Below are the code and all the weights of a small trained network. Each question names an input and a class and asks about switching units off, where a switched-off unit gives its printed mean instead of its output.

import numpy as np


def w(rows, s, z=0):
    codes = np.array(rows[::2]) - 128.0
    scale = np.full(codes.shape[1], s)
    scale[-1] = z or s
    return codes * scale


def norm(h):
    return h / np.sqrt((h * h).mean(-1, keepdims=True) + 1e-5)


def f(y):
    return np.maximum(y, 0)


def log_softmax(a):
    a = a - a.max(-1, keepdims=True)
    return a - np.log(np.exp(a).sum(-1, keepdims=True))


def net(x, mask):
    res = np.array(x, float).reshape(1, 4) / 4 @ E
    u = 0
    for l in range(3):
        y = f(norm(res) @ A[l][:, :-1].T + A[l][:, -1])
        res = res + np.where(mask[u : u + 8], y, B[l][:, -1]) @ B[l][:, :-1]
        u += 8
    return log_softmax(norm(res)[-1] @ U[:, :-1].T + U[:, -1])


A, B = {}, {}
E = w([
[197,181,40],'x0',
[64,254,141],'x1',
[77,15,35],'x2',
[42,186,102],'x3',
],0.0037)
A[0] = w([
[172,194,109,87],'L0N0',
[128,148,130,111],'L0N1',
[115,163,152,39],'L0N2',
[135,234,29,2],'L0N3',
[117,108,96,129],'L0N4',
[165,184,70,71],'L0N5',
[255,158,142,176],'L0N6',
[158,177,77,48],'L0N7',
],0.0076,0.0023)
B[0] = w([
[143,117,191,194],'L0N0',
[153,159,116,145],'L0N1',
[94,182,115,151],'L0N2',
[92,124,232,223],'L0N3',
[113,209,95,160],'L0N4',
[113,3,216,189],'L0N5',
[210,172,148,252],'L0N6',
[111,96,160,173],'L0N7',
],0.005,0.0038)
A[1] = w([
[166,83,212,253],'L1N0',
[83,59,34,116],'L1N1',
[58,112,253,212],'L1N2',
[204,73,70,181],'L1N3',
[36,180,117,75],'L1N4',
[73,75,54,203],'L1N5',
[78,118,217,202],'L1N6',
[112,59,131,224],'L1N7',
],0.005,0.0012)
B[1] = w([
[196,128,191,229],'L1N0',
[138,219,173,179],'L1N1',
[147,3,166,255],'L1N2',
[85,208,93,181],'L1N3',
[7,57,214,175],'L1N4',
[103,217,193,181],'L1N5',
[201,7,208,222],'L1N6',
[170,228,193,177],'L1N7',
],0.0035,0.0042)
A[2] = w([
[245,211,106,85],'L2N0',
[149,113,6,65],'L2N1',
[75,175,101,111],'L2N2',
[73,143,129,192],'L2N3',
[120,134,94,110],'L2N4',
[200,50,91,144],'L2N5',
[82,21,68,223],'L2N6',
[179,106,3,2],'L2N7',
],0.0062,0.0026)
B[2] = w([
[166,170,94,250],'L2N0',
[109,105,114,159],'L2N1',
[46,141,99,168],'L2N2',
[116,230,144,219],'L2N3',
[116,149,127,135],'L2N4',
[76,177,170,239],'L2N5',
[187,254,228,224],'L2N6',
[151,156,106,161],'L2N7',
],0.0056,0.0023)
U = w([
[14,177,165,188],'0',
[193,180,1,117],'1',
[127,133,169,143],'2',
[255,176,198,201],'3',
[100,177,7,104],'4',
[117,64,23,3],'5',
[143,26,166,88],'6',
[117,92,38,1],'7',
],0.011,0.0074)

Each question gives the input, the list of numbers given to net, and the class t.
The units are the neurons (one row each of A and B). Each row of codes is followed by its name. A weight is (code - 128) times the scale printed after its matrix; where a second scale follows, it is the last column's (A, B and U).
mask holds one flag per neuron, layer by layer. A switched-off neuron (its flag False) gives its mean, the last column of its row in B, instead of its output. The means were averaged over made-up inputs and are rounded, as every weight is.
A unit's drop is (log p(t) with every unit on - log p(t) with that unit switched off) / (log p(t) with every unit on - log p(t) with every unit switched off).
most important unit: the unit with the biggest drop
k most important neurons: the k neurons with the biggest drops, biggest first
top k neurons in layer l: the k neurons of layer l with the biggest drops, biggest first
drop of u: that unit's drop, to one decimal
input [-1,3,7,-6], class 0: top 2 neurons in layer 1 : (L1N0 L1N5)
input [-1,0,4,-5], class 1: top 2 neurons in layer 0 : (L0N3 L0N5)
input [-1,3,5,-6], class 1: most important unit : L0N3
input [1,-2,6,-5], class 1: top 3 neurons in layer 0 : (L0N5 L0N4 L0N3)
input [-6,5,1,-3], class 6: 2 most important neurons : (L1N6 L1N2)
input [-5,6,-1,-7], class 6: top 3 neurons in layer 2 : (L2N6 L2N3 L2N0)
input [7,-7,1,5], class 4: top 2 neurons in layer 0 : (L0N4 L0N0)
input [-7,-5,8,3], class 3: drop of L2N0 : -0.1
input [3,1,7,1], class 0: drop of L0N6 : 0.2
input [-5,-7,8,-5], class 3: drop of L2N6 : 1.1
input [-1,-7,7,5], class 0: drop of L1N2 : 0.2
